Below is a small trained network, with its code and all its weights. Each question gives an input and a class and asks what happens when units are switched off, that is, made to give their printed mean instead of their output.

import numpy as np


def w(rows, s, z=0):
    codes = np.array(rows[::2]) - 128.0
    scale = np.full(codes.shape[1], s)
    scale[-1] = z or s
    return codes * scale


def f(y):
    return y / 2 * (1 + np.tanh(0.7978845608 * (y + 0.044715 * y**3)))


def log_softmax(a):
    a = a - a.max(-1, keepdims=True)
    return a - np.log(np.exp(a).sum(-1, keepdims=True))


def net(x, mask):
    res = np.array(x, float).reshape(1, 5) / 4 @ E
    y = f(res @ A[0][:, :-1].T + A[0][:, -1])
    res = res + np.where(mask, y, B[0][:, -1]) @ B[0][:, :-1]
    return log_softmax(res[-1] @ U[:, :-1].T + U[:, -1])


A, B = {}, {}
E = w([
[99,160,75,63],'x0',
[145,12,122,185],'x1',
[4,76,140,160],'x2',
[106,214,98,235],'x3',
[162,143,2,147],'x4',
],0.012)
A[0] = w([
[78,153,123,120,177],'n0',
[37,168,85,84,146],'n1',
[76,48,174,69,203],'n2',
[203,105,93,149,192],'n3',
[108,63,124,249,178],'n4',
[116,191,44,142,254],'n5',
],0.014,0.0052)
B[0] = w([
[33,131,169,112,163],'n0',
[58,149,92,113,192],'n1',
[102,14,223,39,230],'n2',
[255,211,84,171,192],'n3',
[137,35,103,233,248],'n4',
[112,213,51,142,236],'n5',
],0.012,0.017)
U = w([
[147,101,56,217,67],'0',
[33,189,64,123,183],'1',
[121,199,254,213,159],'2',
[73,76,126,184,5],'3',
[103,99,171,49,161],'4',
[203,189,66,125,179],'5',
],0.013,0.0028)

Each question gives the input, the list of numbers given to net, and the class t.
The units are the neurons (one row each of A and B). Each row of codes is followed by its name. A weight is (code - 128) times the scale printed after its matrix; where a second scale follows, it is the last column's (A, B and U).
mask holds one flag per neuron, in row order. A switched-off neuron (its flag False) gives its mean, the last column of its row in B, instead of its output. The means were averaged over made-up inputs and are rounded, as every weight is.
A unit's drop is (log p(t) with every unit on - log p(t) with that unit switched off) / (log p(t) with every unit on - log p(t) with every unit switched off).
The circuit of an input: a set's keep is (log p(t) with only the set's units on - log p(t) with every unit switched off) / (log p(t) with every unit on - log p(t) with every unit switched off). Starting from all 6 units, units are removed one at a time, each time the one whose removal leaves the highest keep (on an exact tie, the one counted first), for as long as the keep stays at least 0.8.
units of the circuit, in order: the units of the circuit, biggest drop first
most important unit: the unit with the biggest drop
top k neurons: the k neurons with the biggest drops, biggest first
drop of u: that unit's drop, to one decimal
input [1,-1,-1,0,2], class 5: units of the circuit, in order -> n4; n2
input [5,-6,-6,-3,0], class 1: most important unit -> n3
input [6,7,7,-1,-5], class 4: top 2 neurons -> n2; n5
input [-2,4,-6,0,-4], class 5: units of the circuit, in order -> n4; n3
input [-8,6,2,6,-4], class 0: top 2 neurons -> n4; n2
input [3,-6,-5,7,7], class 1: top 3 neurons -> n1; n5; n0
input [4,-3,-4,4,4], class 1: top 2 neurons -> n5; n1
input [2,6,-2,-3,3], class 5: units of the circuit, in order -> n3; n4
input [-1,-3,5,-2,3], class 1: top 2 neurons -> n4; n1
input [7,3,-3,5,-6], class 1: top 3 neurons -> n2; n4; n3
input [-6,-1,-3,4,7], class 5: top 2 neurons -> n3; n5
input [3,-8,-7,-1,-7], class 1: top 2 neurons -> n2; n3
input [5,-6,-7,5,3], class 1: top 2 neurons -> n1; n5
input [-4,4,7,-4,-4], class 4: units of the circuit, in order -> n2
input [3,3,-6,8,-4], class 5: drop of n4 -> 0.3
input [8,1,4,0,-3], class 4: drop of n2 -> 0.4
input [8,4,1,-1,3], class 1: drop of n4 -> 0.2
